Here is a tiny trained network, its code and every weight. The questions are about switching its units off for an input and a target symbol, where a switched-off unit gives its printed mean instead of its output.

import numpy as np


def w(rows, s, z=0):
    codes = np.array(rows[::2]) - 128.0
    scale = np.full(codes.shape[1], s)
    scale[-1] = z or s
    return codes * scale


def f(y):
    return np.maximum(y, 0)


def softmax(a):
    e = np.exp(a - a.max(-1, keepdims=True))
    return e / e.sum(-1, keepdims=True)


def log_softmax(a):
    a = a - a.max(-1, keepdims=True)
    return a - np.log(np.exp(a).sum(-1, keepdims=True))


def net(x, mask):
    ids = ['βγζηθμξφ'.index(c) for c in x.split()]
    T = len(ids)
    res = E[ids] + P[:T]
    r = res
    for j in range(3):
        rows = slice(2 * j, 2 * j + 2)
        q, k, v = (r @ M[0][rows].T for M in (Q, K, V))
        z = softmax(np.where(np.tri(T) > 0, q @ k.T / 2**0.5, -1e9)) @ v
        o = O[0][rows]
        res = res + np.where(mask[j], z, o[:, -1]) @ o[:, :-1]
    y = f(res @ A[0][:, :-1].T + A[0][:, -1])
    res = res + np.where(mask[3:15], y, B[0][:, -1]) @ B[0][:, :-1]
    return log_softmax(res[-1] @ U[:, :-1].T + U[:, -1])


Q, K, V, O, A, B = {}, {}, {}, {}, {}, {}
E = w([
[110,204,81,194],'β',
[219,242,157,217],'γ',
[108,149,185,22],'ζ',
[140,177,52,77],'η',
[194,66,117,38],'θ',
[118,117,50,217],'μ',
[164,2,119,196],'ξ',
[50,88,176,208],'φ',
],0.014)
P = w([
[221,168,150,211],'0',
[53,81,15,159],'1',
[206,150,176,180],'2',
[43,84,75,103],'3',
[194,132,163,170],'4',
[45,91,102,63],'5',
[190,111,153,168],'6',
[47,100,132,31],'7',
[194,97,142,167],'8',
[45,102,158,2],'9',
[188,84,126,179],'10',
],0.0089)
Q[0] = w([
[107,134,170,144],'H1',
[84,133,18,132],'H1',
[165,131,91,56],'H2',
[250,52,90,139],'H2',
[212,41,204,79],'H3',
[197,90,143,113],'H3',
],0.013)
K[0] = w([
[113,175,154,144],'H1',
[179,88,154,157],'H1',
[169,150,93,21],'H2',
[212,55,90,121],'H2',
[75,6,235,81],'H3',
[110,32,184,67],'H3',
],0.012)
V[0] = w([
[135,175,3,206],'H1',
[128,100,171,154],'H1',
[183,93,64,220],'H2',
[82,93,142,10],'H2',
[210,79,78,98],'H3',
[169,197,152,24],'H3',
],0.0055)
O[0] = w([
[113,137,67,197,158],'H1',
[112,117,202,155,151],'H1',
[138,163,229,46,245],'H2',
[126,166,64,243,135],'H2',
[255,95,107,100,250],'H3',
[148,185,78,84,85],'H3',
],0.0062,0.0024)
A[0] = w([
[198,145,169,189,1],'N1',
[60,148,80,144,138],'N2',
[80,27,116,122,72],'N3',
[196,166,136,72,88],'N4',
[22,82,159,64,139],'N5',
[142,196,106,60,101],'N6',
[104,41,97,86,106],'N7',
[102,67,42,79,133],'N8',
[166,163,181,111,183],'N9',
[95,110,193,5,124],'N10',
[228,175,216,94,113],'N11',
[102,254,140,189,81],'N12',
],0.0091,0.0078)
B[0] = w([
[160,113,221,17,149],'N1',
[165,89,194,87,165],'N2',
[135,215,41,35,180],'N3',
[192,155,155,141,189],'N4',
[200,146,66,91,190],'N5',
[169,221,169,132,159],'N6',
[49,231,162,117,206],'N7',
[41,117,175,153,221],'N8',
[103,115,80,185,230],'N9',
[208,195,255,157,183],'N10',
[62,67,68,71,255],'N11',
[25,80,99,29,161],'N12',
],0.0075,0.0061)
U = w([
[36,100,10,124,253],'β',
[84,125,126,17,45],'γ',
[160,207,208,105,137],'ζ',
[176,178,55,155,104],'η',
[209,102,75,115,96],'θ',
[152,120,90,197,166],'μ',
[128,40,158,116,37],'ξ',
[118,111,190,183,153],'φ',
],0.011,0.0036)

Each question gives the input, a string of symbols that net reads in full, and the target symbol t.
The units are the heads (2 rows each of Q, K, V and O) and the neurons (one row each of A and B). Each row of codes is followed by its name. A weight is (code - 128) times the scale printed after its matrix; where a second scale follows, it is the last column's (O, A, B and U).
mask holds one flag per unit, heads first, then neurons. A switched-off unit (its flag False) gives its mean, the last column of its rows in O or B, instead of its output. The means were averaged over made-up inputs and are rounded, as every weight is.
A unit's drop is (log p(t) with every unit on - log p(t) with that unit switched off) / (log p(t) with every unit on - log p(t) with every unit switched off).
The circuit of an input: a set's keep is (log p(t) with only the set's units on - log p(t) with every unit switched off) / (log p(t) with every unit on - log p(t) with every unit switched off). Starting from the 12 units with the biggest drops (on a tie, the unit counted first), units are removed one at a time, each time the one whose removal leaves the highest keep (on an exact tie, the one counted first), for as long as the keep stays at least 0.8.
units of the circuit, in order: the units of the circuit, biggest drop first
unit that matters most: the unit with the biggest drop
top k neurons: the k neurons with the biggest drops, biggest first
which heads matter: for each layer, one digit per head in row order, 1 if its drop is at least 0.15 and else 0, layers parted by /
drop when u is switched off: that unit's drop, to one decimal
input ξ ξ θ θ γ ζ ξ ξ θ ξ, target ζ: which heads matter -> 010
input γ φ ζ θ ξ ξ, target γ: which heads matter -> 010
input β ξ ξ θ, target β: top 2 neurons -> N10, N8
input ξ γ θ ξ, target γ: units of the circuit, in order -> H2, N3
input θ θ ζ θ γ, target γ: units of the circuit, in order -> N11, N12
input φ ζ ζ φ, target γ: unit that matters most -> N3
input ξ ξ φ μ θ θ φ γ, target β: units of the circuit, in order -> N11, N12
input φ θ ζ θ θ θ ξ θ ξ ξ, target ζ: which heads matter -> 000
input ξ ξ ξ, target ξ: units of the circuit, in order -> H2, N11, H3
input ξ ζ γ, target γ: top 2 neurons -> N11, N12
input μ ξ ζ ζ ζ ζ, target ζ: top 2 neurons -> N11, N10
input θ θ θ φ β ζ, target β: drop when H2 is switched off -> 5.8
input ζ θ η ξ ζ θ ξ ζ μ θ, target ζ: drop when H3 is switched off -> 0.2
input ζ θ θ ζ β, target β: drop when N4 is switched off -> 0.1
input θ ξ ζ ζ ξ θ θ θ η ζ, target ζ: unit that matters most -> H1
